Each row has two labels, one from each of two sets.
[-.06, .00, -.28, .14, -.11, .45, -.29, .12, .05, .17, -.02, .28, .05, -.23, .13, -.24, -.33, -.22, .01, -.01, .13, .03, .10, -.01, -.08, .08, -.04, .18, .01, .26, -.02, .16, -.22, -.02, -.13, -.36, .21, .05, -.03, -.01, -.15, -.04, .13, .07, -.06, -.31, -.01, .13, .11, -.11] : E/(24)
[-.05, -.09, -.17, .30, .10, -.18, -.11, -.15, .15, .09, .31, .28, -.01, -.79, .01, .04, -.04, -.26, -.19, .15, .16, -.08, .11, -.01, -.30, .20, -.09, .15, -.38, -.16, -.04, .21, -.06, -.04, .05, -.16, .46, -.09, -.08, .00, -.22, -.42, -.03, -.02, .01, .07, .00, .35, .07, -.11] : C/(25)
[.16, -.07, -.13, -.09, .06, -.02, -.20, -.02, .19, -.04, -.03, .19, .06, -.09, -.02, -.07, -.25, .03, -.20, .05, .26, .08, .10, .03, -.03, .18, .00, -.04, .06, .02, -.17, .01, -.15, .09, -.04, -.07, .15, -.08, .02, .11, -.04, .11, -.10, .21, .15, -.17, -.12, -.03, .06, -.13] : E/(25)
[.03, -.04, -.19, .08, .07, -.07, -.02, -.20, .02, .08, .07, .30, -.22, -.01, .04, -.09, -.02, -.10, .04, .11, .08, -.08, -.06, -.02, .07, .05, .03, .09, -.26, -.12, .04, .08, .02, -.07, -.04, -.17, .19, .01, -.03, -.15, -.24, -.19, .10, -.03, .10, .06, -.03, .21, .07, .03] : C/(24)
[-.05, -.23, -.18, .20, -.12, .12, -.14, .00, .13, -.02, .27, .22, .26, -.10, -.09, .00, .05, -.37, .04, .18, .24, .17, .15, .10, -.27, .18, -.05, .19, -.26, .16, -.20, .34, -.12, .22, -.05, -.19, .53, -.02, -.04, .01, -.04, .03, -.01, .00, .03, -.23, .15, .19, -.03, -.01] : E/(25)
[.05, -.09, -.27, -.05, -.04, .14, -.19, -.09, .18, .02, -.08, .22, -.11, -.04, -.04, -.12, .05, -.30, .11, .08, .20, .16, -.11, .03, -.16, .00, -.04, .13, -.11, .09, -.07, .12, .06, .02, -.14, -.26, .18, -.01, -.02, -.07, -.10, .07, -.03, .04, .19, -.19, .06, .07, .03, -.09] : E/(24)
[.03, .05, -.01, .09, -.02, .22, -.05, -.19, .07, .27, .07, .26, -.02, -.09, .04, -.21, -.09, -.12, -.10, .06, -.02, -.21, .08, -.04, .08, .15, -.03, .09, -.21, -.04, -.02, -.08, -.15, .05, .11, -.24, .25, .02, .02, -.04, -.22, -.24, .14, -.02, -.12, .00, .02, .17, .13, .00] : C/(24)
[-.12, -.19, -.33, .23, -.02, .24, -.24, -.06, .09, -.02, .24, .54, .28, -.05, .02, -.11, .02, -.39, .21, .15, .09, .09, .01, .10, -.22, .15, -.01, .31, -.09, .14, -.01, .27, -.10, .00, -.23, -.40, .42, .00, .00, -.12, -.11, -.14, .35, .00, .14, .03, .05, .30, .11, .08] : E/(24)
[-.03, -.16, -.35, .17, .00, .22, -.15, .02, .10, .00, .02, .36, .17, -.01, -.15, -.13, -.04, -.21, .21, .12, -.06, .11, -.10, .12, -.10, .07, .02, .24, -.02, .19, -.20, .05, -.13, .14, -.11, -.39, .23, .02, .07, -.05, -.04, -.02, .26, -.09, .09, -.01, .05, .04, .00, .08] : E/(24)
[.11, -.21, -.09, .04, .00, .03, -.24, -.07, .10, .05, .02, .07, -.01, .01, -.04, .04, -.03, -.07, -.07, .07, .26, .03, .10, .03, -.11, .15, -.14, -.10, -.17, .06, -.09, .06, -.12, .05, -.04, -.01, .14, -.09, -.09, .04, -.05, .07, -.12, .05, .20, -.14, .07, .02, -.09, -.11] : E/(25)
[-.01, -.12, -.23, .25, .03, .01, -.05, -.05, .06, .13, -.06, .17, -.10, .06, -.14, -.30, .03, -.09, .10, .03, .01, .01, -.08, .13, .05, .08, -.03, -.09, -.47, .20, -.12, -.12, -.19, .06, .19, -.12, .22, -.08, .02, -.03, -.02, -.01, -.15, .00, .00, .03, -.01, -.07, -.10, .00] : E/(21)
[.03, -.07, -.07, .01, .02, .16, -.14, .08, .11, .03, .01, .17, .28, -.08, -.12, .14, .14, -.14, .06, .10, .18, .10, .01, .07, -.25, .15, -.03, .11, .09, .09, -.11, .20, -.17, .26, -.14, -.06, .17, -.06, -.02, .00, -.03, .08, -.07, -.07, -.02, -.13, .04, .02, .00, -.19] : E/(25)
[.08, -.05, -.29, -.03, -.15, .11, -.13, .16, .11, .14, -.19, .17, -.32, -.24, .11, -.29, -.06, -.02, .04, .06, .16, .17, .00, .09, .27, -.06, -.07, -.02, -.11, .14, .03, .08, -.09, .04, -.18, -.31, .06, .01, .01, -.04, -.16, .26, -.13, .06, .09, -.14, -.04, -.09, .00, -.25] : E/(24)
[.08, -.22, -.25, .02, .02, -.06, -.13, .02, .09, .01, .11, .20, -.15, -.07, .04, -.04, -.11, .03, .06, .11, .07, .18, .05, .07, .07, .11, .01, -.02, -.11, .10, .05, .06, -.05, .03, .00, -.30, .02, -.19, -.06, .00, .04, .01, .04, .07, .22, -.16, .03, .05, .09, -.06] : E/(27)
[.12, -.24, -.39, .04, -.08, .12, -.23, -.09, .05, .12, -.08, .17, .07, -.03, .01, -.11, -.02, .00, .18, .20, .11, .10, .00, .00, .08, .05, .03, -.06, -.03, .09, -.08, .02, -.16, .02, -.04, -.34, -.12, -.05, -.01, .00, .03, .01, .06, -.01, .26, -.30, -.05, .10, .06, -.08] : E/(27)
[.05, -.14, -.27, .05, -.01, .27, -.08, -.07, -.04, .06, .08, .11, .14, -.08, .15, -.07, .00, -.11, .07, .04, .11, .10, .05, -.06, .05, .07, -.06, .08, -.05, .10, -.07, .12, -.15, .01, -.08, -.38, .10, -.01, .04, .00, .05, -.04, .18, .00, .06, -.13, .05, .11, .12, .01] : E/(27)
[.04, -.13, -.17, .04, -.04, .29, -.22, .06, .04, .16, -.17, .26, -.02, -.22, .02, -.31, -.08, -.01, .04, .01, .04, .05, .06, .02, .20, .05, -.01, .06, .01, .17, .11, .01, -.17, .06, -.06, -.28, .12, .03, .01, -.04, -.17, -.01, .12, .06, .00, -.18, -.10, .03, .09, -.03] : E/(24)
[.08, -.03, -.25, .05, .17, .20, -.30, .03, .07, .33, -.08, .11, .06, -.10, -.01, -.12, -.20, -.08, -.08, .00, .21, .00, .06, -.03, -.12, .23, -.04, -.04, -.14, .12, -.03, .02, -.24, -.33, .01, -.09, .11, -.06, -.11, -.01, -.22, -.21, -.17, .13, -.03, -.36, -.08, .12, .12, -.16] : E/(25)
[.23, -.05, -.22, -.16, .00, .11, -.21, -.03, .18, .24, -.14, .11, -.15, -.21, .04, -.11, -.10, .03, -.07, .03, .22, -.06, -.01, -.04, .06, .05, .01, -.05, -.02, -.01, .00, -.03, -.15, .05, .03, -.10, -.12, -.13, -.13, -.03, -.29, .09, -.19, .08, .13, -.37, -.05, -.02, .09, -.18] : E/(25)
